Here is a tiny trained network, its code and every weight. The questions are about switching its units off for an input and a class, where a switched-off unit gives its printed mean instead of its output.

import numpy as np


def w(rows, s, z=0):
    codes = np.array(rows[::2]) - 128.0
    scale = np.full(codes.shape[1], s)
    scale[-1] = z or s
    return codes * scale


def norm(h):
    return h / np.sqrt((h * h).mean(-1, keepdims=True) + 1e-5)


def f(y):
    return np.maximum(y, 0)


def log_softmax(a):
    a = a - a.max(-1, keepdims=True)
    return a - np.log(np.exp(a).sum(-1, keepdims=True))


def net(x, mask):
    res = np.array(x, float).reshape(1, 4) / 4 @ E
    u = 0
    for l in range(2):
        y = f(norm(res) @ A[l][:, :-1].T + A[l][:, -1])
        res = res + np.where(mask[u : u + 4], y, B[l][:, -1]) @ B[l][:, :-1]
        u += 4
    return log_softmax(norm(res)[-1] @ U[:, :-1].T + U[:, -1])


A, B = {}, {}
E = w([
[83,139,118,85,105,155,128,170,133,68,154,178],'x0',
[155,189,101,152,227,63,214,237,165,133,164,181],'x1',
[89,2,121,98,70,162,206,128,169,172,157,107],'x2',
[118,111,32,126,129,96,122,26,13,128,194,111],'x3',
],0.0082)
A[0] = w([
[106,139,145,104,123,140,126,109,102,2,197,161,126],'0.n0',
[180,103,89,134,139,84,116,93,103,164,182,139,113],'0.n1',
[103,82,108,125,114,125,170,134,153,138,137,79,111],'0.n2',
[145,195,159,165,181,90,137,133,168,119,80,171,2],'0.n3',
],0.0089,0.0061)
B[0] = w([
[109,110,98,180,173,152,150,198,162,188,213,133,246],'0.n0',
[51,93,120,14,216,144,156,61,188,58,18,125,244],'0.n1',
[21,184,97,62,128,114,91,102,95,95,52,143,227],'0.n2',
[116,108,138,169,2,65,73,45,28,171,108,178,254],'0.n3',
],0.0097,0.0048)
A[1] = w([
[205,175,193,137,107,70,133,242,127,109,109,194,3],'1.n0',
[250,178,208,195,136,169,74,116,106,162,185,73,162],'1.n1',
[215,166,109,146,203,101,39,52,94,90,112,68,21],'1.n2',
[92,50,82,79,124,152,164,72,143,143,86,1,154],'1.n3',
],0.0064,0.0035)
B[1] = w([
[187,19,71,182,123,144,186,70,96,148,209,44,185],'1.n0',
[182,205,99,45,166,168,60,182,122,149,135,254,175],'1.n1',
[17,155,92,99,186,46,194,97,73,110,163,65,181],'1.n2',
[236,121,157,192,138,100,149,122,112,153,143,132,254],'1.n3',
],0.0099,0.0076)
U = w([
[102,228,104,102,198,130,92,169,137,116,109,162,160],'0',
[180,77,190,111,84,149,151,88,168,118,43,80,159],'1',
[154,142,118,113,94,119,112,157,156,60,111,110,1],'2',
[89,109,118,85,142,92,144,44,76,124,97,78,110],'3',
[95,39,74,142,109,143,182,139,121,168,187,149,153],'4',
[128,113,178,64,85,206,92,168,179,146,89,190,132],'5',
[94,175,134,119,162,136,160,253,209,88,154,144,121],'6',
[216,182,128,162,126,78,93,128,83,155,119,164,113],'7',
],0.017,0.0089)

Each question gives the input, the list of numbers given to net, and the class t.
The units are the neurons (one row each of A and B). Each row of codes is followed by its name. A weight is (code - 128) times the scale printed after its matrix; where a second scale follows, it is the last column's (A, B and U).
mask holds one flag per neuron, layer by layer. A switched-off neuron (its flag False) gives its mean, the last column of its row in B, instead of its output. The means were averaged over made-up inputs and are rounded, as every weight is.
A unit's drop is (log p(t) with every unit on - log p(t) with that unit switched off) / (log p(t) with every unit on - log p(t) with every unit switched off).
The circuit of an input: a set's keep is (log p(t) with only the set's units on - log p(t) with every unit switched off) / (log p(t) with every unit on - log p(t) with every unit switched off). Starting from all 8 units, units are removed one at a time, each time the one whose removal leaves the highest keep (on an exact tie, the one counted first), for as long as the keep stays at least 0.8.
circuit, biggest first: the units of the circuit, biggest drop first
top k neurons: the k neurons with the biggest drops, biggest first
top k neurons in layer l: the k neurons of layer l with the biggest drops, biggest first
input [-1,2,8,0], class 3: circuit, biggest first : (0.n2)
input [0,-3,1,1], class 1: circuit, biggest first : (1.n3, 1.n2)
input [-3,-4,-5,-2], class 0: circuit, biggest first : (1.n1, 0.n1, 1.n3)
input [3,8,3,6], class 0: top 3 neurons : (1.n0, 0.n1, 0.n3)
input [1,8,-1,7], class 0: top 2 neurons : (1.n0, 0.n1)
input [2,8,7,7], class 3: top 2 neurons : (0.n1, 0.n2)
input [6,-3,-7,-8], class 7: top 4 neurons : (0.n1, 1.n0, 0.n3, 0.n2)
input [-7,-6,-2,-6], class 7: circuit, biggest first : (1.n1, 0.n1)
input [3,7,-2,4], class 6: circuit, biggest first : (0.n0, 0.n2, 1.n3)
input [-4,5,4,0], class 1: top 4 neurons : (0.n0, 1.n2, 1.n1, 1.n3)
input [3,8,6,-8], class 4: circuit, biggest first : (1.n0, 0.n1)
input [-4,-7,-5,-6], class 0: top 2 neurons : (1.n1, 1.n2)
input [-2,6,-1,-2], class 7: top 2 neurons in layer 0 : (0.n3, 0.n1)
input [3,-2,6,-3], class 5: circuit, biggest first : (1.n0)
input [1,-6,-1,-7], class 5: circuit, biggest first : (0.n1, 0.n2, 1.n1)
input [3,1,-2,-8], class 4: circuit, biggest first : (1.n0, 0.n1)
input [-6,2,-8,0], class 3: top 2 neurons : (1.n2, 1.n3)
input [1,6,2,2], class 0: top 4 neurons : (1.n0, 0.n0, 0.n1, 1.n3)
input [-7,4,2,-7], class 4: top 3 neurons : (1.n0, 0.n1, 1.n3)
input [4,-4,1,8], class 4: circuit, biggest first : (0.n0)
